Each row has a class, written after it.
[  8  17 -28   0 -19 -17  -6 -28  56  11  56 -39  31 -24 -13   7  -2 -21
  -1  -1 -29   2  35  31  59 -31  29  37  21 -16 -13   1 -29  -2]
(104)
[  5 -47  20 -22  -1  -4  -1   9 -30  12 -23  38   8 -12  -3  -1   6  45
  43  72  14  33  39  11 -42  16  27  11 -11  -2 -25  -8  -4 -42]
(22)
[ -4   7   7 -26  17  24   9 -19 -11   7  36   1  19  -1  38 -22  -1   4
   6  16 -17  -8   6 -14  27   5  24 -38  16 -27 -15  -6  28   3]
(54)
[-15   3  -1 -13 -40  26  25 -34 -31 -28  40 -63  18   8  24 -35  14  -2
 -13  17   6  65  75  56  -5  32 -36  21  30  27  -7 -50  14   9]
(44)
[  8  19  75  32 -22  -6 -14 -46  11 -16  20 -45 -10  -5 -18 -33  -8  31
  41  28  34  13  21  26  -2 -13 -27 -12  21 -10  13 -33 -49  -5]
(22)
[ -3 -16 -52 -47 -41  14  13 -25 -41   3  -6 -21  38  26  61 -70  -2  45
 -13 -14  18  77  64  29  13 -11  -8  55  17  16  -9  -3 -13   9]
(44)
[ 29 -31  20   1 -31 -32 -11   5 -49  36  -7  23  43  15  -5   5   1   9
  26  13  24  26  -7  21   0  15   8 -41  -7 -16 -62  18  -7 -34]
(178)
[ -7 -10 -49   4 -43 -17   5 -35  33  -7  -1   9 -21 -24  15  29 -10 -23
 -16 -26  21  -4 -17  15  55 -21  11   5  -8 -48 -33 -15 -47 -16]
(112)
[ -1 -17 -34  -6 -32  -5   8   7 -16  -2  -1  84   6 -34  -9  25   4  -1
  -2  42   4 -16  -4  -3 -44 -14  30  13 -13  27 -31 -12  -8  14]
(104)
[-36  21  10  10  -6 -35 -29 -25   4 -14  -8 -82  46 -38 -45  27  33  -9
  65 -24  58  -6  26  51  11   8  16 -46   3   1  11  -4 -60 -33]
(209)
[-47 -10  23  -7 -14 -20 -17 -30 -17  -5  23 -75  68  22 -26  12  13  17
  55  -5  31  21  46  65   0  -1  -8 -50 -22 -12  -7 -33 -54 -15]
(68)
[ -4  -4  17 -16 -36 -18 -10 -49 -21  -2 -19 -84  34 -46  21  -5 -11  23
  40 -16  47  24   2  37 -19   3   7  -3  24 -14   1  -2 -47 -34]
(44)
[-15 -43  30  -4 -24 -16 -10   0 -38  19 -15  30 -25 -27 -37  39  18  -1
  25  17  -5 -13 -28   6 -33  21   5  37  19  15 -55  24 -40 -65]
(68)
[ -1  -6 -33 -43 -29  43  18 -11 -40 -32   4 -27  20 -18  40 -75  11  32
 -14 -13  11  59  50  11   4  20   8  16  15  65   9  -3 -14  21]
(29)
[-48  15 -14 -19   3  27  27 -38 -35 -46  39 -41  37  26 -10 -41  -8 -17
  -3  26 -15  51  45  29  18  34 -16 -14   5  24   7 -12  19  15]
(112)
[-36  30  50  29  -7   3  10 -14  -2   5  -6 -12   0  -5  26 -21 -11  -4
  22 -37 -13 -20  -6 -13  13  19 -22  20  10 -56  44  -1  -5  -2]
(44)
[ -7  43  52  19 -12  34   9  -7  30   2   9  20  -2   0 -19 -21  -5   6
  36 -18   4  -9  -5 -32  21 -12  -2   0 -13 -69  53  11 -10   7]
(22)
[-30  -5  28  24  21  57 -10 -22  14  -6   8  -6 -20 -17  53 -20 -36   6
  30  31 -25 -17  -7 -21  25   8  -7 -27  -6 -83   6 -18 -15  -4]
(22)
[-44 -46 -73  18   8  26 -12  -1 -37  10   8  15  34  25  37 -24 -22  -4
 -31  43 -10  31  -2  19  17  -7   0 -29 -12   4 -70 -22 -14 -14]
(178)
[-32 -24 -26  10  -3  -1 -30   3 -15 -25   3 -85  48   3  12  -1  19 -10
  48   0  21  17  27  40  -9  12  -8   3 -16 -26 -21   5  24 -19]
(112)
[-28 -12 -15   7 -11 -42  24 -17  42 -30  -1 -31 -19  -1  35 -19  13 -22
  16  18  -6   3  -1 -18   5 -10 -10  37   4 -27 -26  -7 -16 -34]
(144)
[ 19 -29 -14   7 -12  -8 -23  20 -46  -6  -4 -60  15 -46  37  -8  19  -5
  12  -2  -7  -3  17  38  32  13  -3 -18   9   6  10  -8   5 -36]
(29)
[ -31    2   26   31    1   -2  -42  -30   -6   -1   24 -107   56  -11
  -23  -30   10   12   52    9   13    9   11   28   -6   -8   13  -62
   -4   22   13  -23  -25    7]
(54)
[ -5   2 -20  -9 -20   9  -6  -5 -63  -3  28 -21  50 -21   1  13  48 -11
  15   1   7  25  30  42  27  19  18 -57  -3  22  27 -11  10  -9]
(54)
[-32 -33  -3 -12  16  15 -25   1 -27  14  -2  61   4 -43  -1  11  22   6
  25  49 -18 -16  11 -15  -6  17  42  19   6  30 -93  11 -33 -11]
(49)
[-22 -54 -43  18  15  17  10  36  -5  39  -2 -11  24   9  27 -40  16  -2
  -5  58   0  47 -13   0  18  -2  12  -1  -8   3 -13 -14   7 -35]
(54)
[  7 -48  18  28  -5 -45   7 -12 -63  20  10  10  38  -5  -2  19 -23  12
 -10  55 -29   9  15  41 -10  14  -2   9  39  35  -9 -13 -24 -55]
(44)
[  9 -22  22   8   4  -7 -32 -10 -32  20  14 -54  30  31   0 -28  21  -4
  21  -6   2  49  14  28  -3  14 -33 -45  -9 -45 -35  -4  30 -13]
(22)
[ -8 -54  -7  -7 -27   7  10  26 -40  13  -1  44  22 -15 -21  41  30 -22
  36  24 -27 -14  19   0  -2  15  36  14  -8   9 -12  -3  16 -38]
(68)
[-20   8   9 -10  -7  25  -9   2 -24 -22   5 -18   3  -8  20 -23  -9   9
   3 -20 -26 -21 -10 -12   7   1 -20 -28 -14 -15   4  29 -31  -6]
(29)
[-19 -53 -54  42  -6  10  -3  -8 -40  37 -13   1  38  30  39 -30 -40  23
 -53  23  16  56 -29  42 -22  -8 -25 -10   1 -30 -41 -30  15 -17]
(44)
[-19 -12 -57 -18  11 -36 -17 -18  43  22  11 -49  17   4   8 -11 -13 -21
 -32 -39  24   5  10  15  38 -46   1 -11   9 -40 -58 -27 -18 -16]
(209)
[-34  -7  -2  22  -4   2 -12 -41  56  -6  23 -82  22 -33  29   7 -41   8
   7 -13  -7  30  -8  18   8  15  10  29   7 -72 -29  22 -50 -33]
(144)
[-16  21 -39 -38 -33  18  19 -35 -44 -30  33  14  28 -15   1  -9  39  12
   0  52  29  60  68  66  37   3   5   1  13  20 -32 -19  -9 -15]
(49)
[ 21 -24 -16   4 -31  -9  -2   8 -48  18  -8 -52  11  -1  18   4  30 -28
   8  21  11  32  -3  49  15  11 -36 -13   9 -37 -25  -7  46 -48]
(44)
[ -8 -17  -5  16 -10  -7   0   3 -17   1 -15 -65  35  42   3  -2  27  11
  28  18  17  54  26  58 -10  21 -27 -24 -14 -15  -6  -2  13 -24]
(44)
[-44 -45 -41 -13   1  27 -13  17 -33  37  18 -23  29  -1  40 -24   8   4
  -2  42  -8  42  -7  16  19   4 -11 -15 -17 -45 -46   4 -18 -48]
(54)
[ 18   8  10  33 -25 -76  12  -8  47 -12  16 -32  -1 -11   3  20  23   3
 -14 -46  10 -20  13  35  45 -23  -1  16  23 -14  19 -12 -54 -52]
(29)
[-29  28  22  43 -35  22  -8 -50 -21 -10  35  39   2 -27  12 -20 -31 -23
  17   2 -77 -43  -8 -15  29   8   2 -10  10 -35  15  11  -4  33]
(104)
[-24 -59 -21  36   7  20 -15  -4 -37  39   1  -9  80 -14  13 -29 -46   4
   0  42 -20  62 -14  15   1   7  27 -35 -16 -26 -24  -2  10 -13]
(49)
[ -9 -36 -88 -34 -20   6 -22 -15 -55   3 -52  28   0 -42  18  -5 -21  25
 -15  10  35  22  -1  25 -39 -14  39   2  11 -17 -47  -1  57 -38]
(209)
[-11  25  20  11  12 -44 -18 -54 -12 -50  22 -33  12  -8  11  39  20  10
  39  19 -12 -14  44  66  -1  29   6 -55  13  36  -1 -15 -40  16]
(104)
[-23 -28 -58  24  -3  -2  -5  -7 -30 -14  -9  19  14  29  45 -27 -21  18
 -20  28 -18  26 -21   8 -12 -13 -18  16  -7 -32 -32  25  19 -20]
(144)
[ 23 -19  13  -1 -30 -28 -12  -9 -34  67  -4  64  23 -68 -14  12 -21   3
  -1   4  -5  15 -12  17   9  30  45   0   2  -4 -26  -9 -19   5]
(104)
[ -4  17  35  18  10  -4 -16  -1 -27   5  -2 -14  12 -53   7 -21 -54 -10
  23   0 -60 -19  -9 -16   1   8  15  10   6   3  82  14  12  26]
(104)
[ -3 -28 -15  53 -17 -28 -29  -1 -31  16 -28  24  23 -15   9  14 -10  35
   3  -8   3  30 -15  34 -18  26  15  23  -7 -26 -13  26   2 -26]
(144)
[ 18 -20 -16   2  -4  21 -14  22 -39  15 -16 -15  25 -28  31 -14 -33   4
   4  19  30  23  -4  14  13  -2  13 -26  -6  10   3 -21   4   2]
(178)
[ 11 -19 -24  -9  -4  -5 -44   7 -44  24  -7 -64  56  26  17 -13  46 -13
  34 -32  17   3  12  27   5  -6 -17 -40 -11 -20 -53   5  36   9]
(44)
[ -14    9   17  -21   24    6  -41  -20  -18   -4  -24 -114    6   -7
   21  -61  -23   43   11  -32   19   40  -11   32   23   13  -27  -56
  -11   19    1   17  -83    9]
(29)
[-16 -28 -13  15  -4  10 -46 -13 -23  21  -5  13  52 -30  24  26 -18  36
  18 -32  16   5   7  21  -2  23  52  -6   4   6 -55  25 -64  -9]
(178)
[-24 -54 -11   1   2 -11 -13  13 -31  31  20   2  37 -35  12  36  10  20
  -4  37  -2  28  12  32 -19  25  29   1   6  12 -35  -1 -45 -57]
(54)
[-27  -6 -46 -55 -30  -1  13 -48 -21 -25   7 -16  27 -24   8  -2  14   7
  15   8  28  36  74  44   9  17  32 -17  17   9 -39 -23 -11 -21]
(209)
[ -2  12  -7  -9 -35 -22  -5 -58 -28 -53  41 -69  29  18  19 -48 -14  10
   1   7  13  22  41  31  -6 -34 -18   6  48  43 -26  -9 -20 -13]
(178)
[-25  -2 -27 -19  15 -48 -11  -5 -77  22   2  59  56 -26 -31   0  25 -10
   2  10 -18  -1 -16  10 -19  10  28  10  15  47 -18  36 -12 -21]
(104)
[ -9 -58 -29  15  32   2 -14  -2 -18  25 -18  -3  23  44  38 -56 -26  33
  -3  46  -5  53 -11   3 -11 -21 -11 -14  -8 -40 -31  -2  13 -30]
(22)
[  4 -44  13   4  32 -17 -12   9 -23  11 -12  12  14  -4   9 -11  29  22
  40  62  20   8   6   4 -26   7  14  14  20   6 -43  -1  -1 -53]
(22)
[-50   2  19  13  23  21 -25 -61  -9 -39  15 -50   4   4 -10 -53 -34  23
  21  38 -24   4  14  -5 -37 -21  -6 -22  13  15  -2 -21 -18   6]
(22)
[ -6  33  20  36  19   4   2 -22  31 -15  13  34  20  14  -4 -30 -39   9
  27   3 -74 -47   7 -38 -10 -17  46  18  13 -13  45  26  66  47]
(104)
[-16  -3  46  72 -18  33 -14   5 -17 -20  10 -12  -9 -14   6 -39 -30 -35
  36  31 -54 -41 -36 -52  -2   7 -31  -7 -10 -16  21   6  20  29]
(144)
[  3 -15 -50 -17  32 -34  -5 -19  67  26  14 -30 -10  14  24  -5  28 -21
 -15  -6  -4 -19 -24 -16  55 -47  35 -26  13 -33 -70 -18   8 -25]
(54)
[-28  18  31 -13   4 -30 -22 -29 -25  13 -22 -71  16 -26 -16   4  33   1
  49 -19  27  10  24  45  26  32  -3 -38  -4  16  -1 -24 -57  -7]
(44)
[-29 -27 -45  18  23  10  -9  52 -12  18 -22   7  22   2  -5 -37  14  41
  -7  55  16  13  17  33   3 -12   7  24 -17  10 -11 -16  11 -39]
(29)
[-14 -44  13  60 -32   9   9   3 -35  14  42  11  57 -13 -25  42  27 -38
  13  -9 -15  -6 -18  18  10  26   9  17  30   8  -2  15 -33 -48]
(68)
[-28   7  13  25  32   2 -14  -5 -12   5  27 -43  54 -27   0 -17 -15 -17
  18  -9 -30 -37 -18 -27 -11 -18  37 -28  13 -17  48 -10  62  -4]
(54)
[  8 -16   6  -1 -21 -44 -12 -22  52  32  16 -36 -15 -19  -4  11  -5 -31
 -13 -20  -6  20 -13   4  28 -26   0   7   2 -72 -80 -10  -4 -30]
(49)
[  4 -43 -15 -22 -10  -9  19  29 -30  20  19  27  32  33  20 -24  10   5
  -8  43  11  50  26   5   4 -25 -33  14 -14 -33 -13  -6 -17 -43]
(22)
[ -2 -28 -16  18 -41   4   8   0 -33  18  20  23  61 -19 -28   0   3   4
   7  43  10  44  -5  18  -5  17  16  25  -1   0 -37  28 -23 -37]
(144)
[-22 -40   2  40 -48 -47 -46 -28 -54  -4 -13  -9  24 -37   6  21   2  22
  42  11 -10   2  -1  34 -32  19   3  21   0 -17 -45  31 -38 -53]
(144)
[-24  -8   3 -22  30 -27 -11   4 -37   9  -1 -89  42  23   5 -24   8 -16
  16   1 -18  22  23  23  -7   5 -28 -12   1  -3  -1  -5  32 -21]
(44)
[-34 -39 -19  -2  22 -42 -21   3 -55  21 -28   7  43  -7  16 -25 -25  41
  20  46 -14  29   3  17 -15  12  13  26 -10  -6 -22  26 -14 -49]
(144)
[ 26 -58  -8 -39 -17 -15  -9  12 -26  14 -11 -24   3 -28  25  26 -18 -20
   1 -11   1  37  13  11   1  36   6 -11 -21  -9 -43  -6   3  -2]
(112)
[  4  -5  29 -23 -19 -49 -16  -4 -50 -11  13 -45  41 -23  20  -3   5 -15
  25 -34  -6  22  35  20 -66  27 -12 -16 -10   7  10 -13  39  31]
(104)
